Each row, then roughly how far along a hidden order it lies, from 0 to 20
In the rows, zero is written as 128.
[127 140 130 124 129 127 134 101 108 129 118 145 128 111 133 143 129 142
 155 130 131 158 124 124  95 127 126 124 126 127 130 125 126 129 134 136
 128 117 119 186 132 128 114 131 138 120 118 138 169 128] : 0
[129 147 161 198 129 134 133 146 126 128 175 134   9   4 137 130  82 131
 134 124 125 122 171 115 131 127 139 134 161 137  95 133 107 110   8 129
 153 128 144 126 126 138 128 163 155 130 110 179 128 129] : 8
[121 128 132 126 131 140 128 122 114 126 135 125 131 160 122 139 120 121
 113 126 106 130 120 132 115 127 121 126 123 137 131 125 130 139 116 133
 128 146  81 111 130 128 122 129 123 131 133 142 119 128] : 8
[129 135 130 196 111 127 179  35 128 123 181 114 118 157 129 128  92 132
 150 127 128 132 131 174 165 122  84 148 130 101  94 130 120 122 131  79
 131 123 154  59 127 136 147 117 145 129 147 162 177 116] : 3
[122 124 125 140 124 134 159 139 129 127 128 133 124 144 126 122 112 132
 145 129 125 129 118 135 136 128 123 119 124 138 129 147 117 138 125 119
 130 106 147 127 130 124 128 121 121 122 128 116 129 129] : 4
[136 149 157 168 113 139 180 136 145 128 156 106 115 133 140 100 128 143
 165 135  92 149 170 132 169 125 101 138 159 122 130 115 111 137 120  99
 153 126 145 100 100 133 113 132 152 133 178 146 173 123] : 8
[144 150 121 158 129 120 183 124 102 125 119 147 128 136 122 145 137 124
 125 132 130 139 126 124 133 128  97 113 150 117 132 140 139  86 142 119
 138 129  54 187 129 121 129 133 115 127 103 119 164 128] : 8
[129  90 121 134 133 126 126 144 146 123 127  93 152  28 139 148 148 144
 129 147 126 125 164 131 132 130 141 116 151 124 108 132 149  74  80 125
 136 124 148 192 126 115 142 107 126 129 134 124 155 112] : 7
[127 136 120 159 130 120 114  64 133 128 119 135 129 107 114 129 143 127
  94 131 122 127 120 124 150 127 113 125 119 126 136 136 122 127 124 139
 134 150 115 104 128 134 133 136 144 126 146 159 130 122] : 8
[128 107 136 120 110 130 134   1 135 128 109  89 164 144  88 111 124 100
 124 153 132 131 127 164 126 128  72 125 107 126 139 141 143 133  81 129
 128 100   1 123 113 124 145 161 125 127 169 184 101 113] : 20
[125 129 148 125 124 128 116 124 125 127 126 143 155 110 117 111 128 124
 132 129 129 142 127 152 148 121 142 124 128 108 128 133 135 117 141 136
 126  91 143 122 127 135 144 148 130 132 136 137 147 128] : 8
[145 137  99 129 126 139 133 129 124 128 132 133 124  99 144 134 103 137
 132 104 125 145 132 118 133 130 137 151 130 129 109 131 124 129 129  92
 125 115 169 130 126 129 128 126 142 122 129 126 138 128] : 2

[124 105 129 119 102 156 107 164 109 142  55 120 109 119 163 118 140 102
 123 146 134 147 114 138 122 139 115 143 127 144 123 105 169  93 131 114
  76 165 140 100 118 120  41 128 121 179 172  98 148] : 19
[184  60 118  33   1 104 133  92 148 133 232 148  89 149 153 127 123 113
 101  87 143 166  93 132 139 114 112 101 117 176 147 168 108  68 150 129
  35 181  90 171 122 112 197 169 108 123 168 112 154] : 8
[109  97 132 140 108 136 126 121 138 138 127 126 130 118 155 127 145 128
 128 113 138 145 139 132 149 133 131 124 107 135 121 116 115 103 117 128
 123 141 132 161 139 114 198 172 135 102 122 120 220] : 8
[173 165 131 166  99 155 124  73 118 130 161 136 120 105 113 123 145 134
 101 178 107 135 161  84 155 133 167 137 118 123 127 117 155 118 126 135
 142 147 123  96 121 108 109 127 143 229 185 192 112] : 8
[151 136 136 154 138 100 138 136 135 103 100 119 129 128  75  96 112 119
 137 110 133 146 127 140 103 123 121 140 135 114 138 133 153 108 147 113
 143 141 100  91 126 142  77 125 139 115 121 144 153] : 0
[104 133 124 171 150 114 134 113 137 173 142 122 125 124 112 148 125 121
 142 130 128 131  99 102 133 139 112 132 126 126 128 131 119 143 121 131
 143 138 114 123 122 123 177 121 130 128 135 104  80] : 2
[117  60 105 159  81 155 106 151 108 166 105 103 108 134 142 106 176  94
 138 203 131 154 127 150 146 113 130 145 135 155 137 108 150 135 137 120
  85 123 124  96 133 119 154 125 116 125 161 128 165] : 8
[166  95  98   7  29  72 140  82 140 106 243 126 106 147 142 123 110 125
 110  97 148 194 119 123  97 112 106  90 152 164 144 203 111  86 109 125
  58 158  61 171 118 127 189 162 113 113 178  97 168] : 1
[180 135 137 149 125 158 124  45 124 113 174 128 128 106 143 141 146 127
  99 221 103 147 155 120 153 139 154 136 119 136 130  94 149 130 146 145
 179 105 114 126 115 126  42  97 145 211 213 131 130] : 20
[129  83 110 145 117 145 116 138 145 124  92 122 138 131 153 147  99 157
 107 128 114 136 114 154 115 126 144 138 131 160 109 137 148 110  99 145
  69 142 140 133 133 122 193 127 147 147 103 110 116] : 18
[107 104 127 131  80 109 127 130 114 152 117 116 122 128  97 125 135 120
 129 134 133 135 118 121 124 125 131 133 115 139 133 143 139 154 136 126
  93 121 130 105 129 123 166 150 123 141 146 120 114] : 16
[142  64 107  37  20  84 137  90 130 132 243 128 103 151 168 121 110 116
 101 100 140 193 111 122 116 107 111 103 136 155 156 175 105  93 121 129
  12 153  70 163 128 114 223 155 107 127 167 105 149] : 6
[146 192 115 153 129 170 138 103 109 125 175 152 121 101 142 121 147 121
 139 199  90 151 167  85 152 147 147 131 117 124 127 147 141 140 106 141
 210 145 120  79 114 110  66 130 144 218 161 167 152] : 8

Next part:
[136 106 126 102 112 137 119 135 153 140  94 142 130 130 113 141 100 120
 135 139 120 124] : 7
[ 90 110 119   7  94 246  95 135 182 103 107 133 153 128  84 110  97  91
 144 128 149  60] : 2
[109 106 120  29  98 216 102 137 178  87  93 145 153 135  81 117  90  94
 140 135 157  88] : 1
[149 106 130 157 115  86 151 132 156  94 105 133 117 160 127 191 116 128
 136 122 133 192] : 3
[104 113 119  56 108 187  97 143 167 108 118 133 137 128  90 118  91 107
 139 132 147  90] : 5
[ 97 107 117  26  96 211  92 138 175 102 113 127 148 130  81 108  96  94
 142 126 156  75] : 1
[151 113 126 174 121  75 131 134 136 116 127 125 108 151 156 172 126 139
 126 122 114 175] : 7
[ 94 108 115  32 100 195  91 141 165 105 132 120 141 137  81 122  98  99
 141 118 160  81] : 1
[148 144 131 162 129 113 126 132 134 172 134 126 139 103 144  86 156 140
 113 132  91 107] : 15
[155 143 136 156 131 125 133 130 136 180 128 129 140  99 143  84 156 142
 112 136  87 117] : 16
[160 145 140 176 134 125 149 126 138 184 114 134 142  95 152  83 164 140
 114 136  86 122] : 17
[108 104 124  22  94 241 109 133 183  85  69 158 169 134  80 127  94  82
 147 143 159  90] : 0
[171 123 129 183 127  76 123 134 144 129 126 139 128 137 147 147 147 151
 115 128  97 170] : 10
[177 123 132 179 125  93 127 133 150 125 115 147 132 142 143 149 138 139
 118 132  95 178] : 9
[114 102 115  80 109 142 102 144 143  85 127 130 128 156  95 157  96 105
 138 122 165 129] : 1
[147 105 128 143 118  92 142 132 153  92 102 135 117 167 112 198 113 122
 135 120 117 169] : 2
[170 142 144 185 137 100 146 128 141 178 103 146 140 110 160 105 157 145
 107 143  78 149] : 16
[117 103 118  56 103 188 103 140 163  73 102 146 146 149  92 151  89 100
 139 136 161 127] : 0
[124 101 118  90 110 138 111 140 147  97 114 137 134 156 103 170  95 109
 134 123 165 136] : 2
[134 152 133 154 126 178 136 121 132 178 109 133 152  77 146  42 152 133
 122 156  98  73] : 20
[150 105 124 162 126  71 142 135 145 108 122 125 110 171 117 196 117 132
 135 112 133 200] : 3
[123 102 119  84 113 151 108 139 145 112 110 135 132 148 106 156  93 114
 134 130 145 130] : 4
[136  98 118 107 119  87 117 141 136  99 129 126 118 173 107 200 102 115
 129 109 154 178] : 0
[100 106 118  40 101 202  93 139 163 109 114 131 144 130  86 118 103  98
 139 129 147  77] : 3
[161 147 143 188 144 112 157 125 129 203 111 129 138  88 164  84 165 143
 111 136  81 123] : 20
[102 109 121  21  99 220  95 137 177 116  96 141 152 120  81 126  92  94
 142 137 142  70] : 4
[156 103 130 132 120 105 152 129 161  88  88 141 130 163 112 194 116 115
 137 121 133 192] : 1
[109 105 116  55 110 176  98 143 162  83 122 130 139 143  89 136  91 102
 137 124 160 100] : 2
[ 90 109 119  17 102 213  89 136 175 112 111 128 146 121  84 104  98 102
 142 133 147  63] : 4
[179 129 139 173 128 102 131 130 156 147  95 159 140 122 147 124 142 140
 112 146  82 161] : 13
[140 112 127 131 116 127 123 133 146 140 106 134 123 135 126 149 116 129
 130 132 113 145] : 8
[165 140 137 228 144  85 145 134 116 185 149 123 121 114 164 114 164 165
 101 131  86 145] : 18
[103 106 117  30  94 201 100 140 174  87 111 132 147 135  81 117  99  95
 141 126 160  84] : 1
[159 144 140 166 129 128 140 127 141 186 108 137 148  96 147  88 154 137
 112 139  85 118] : 16
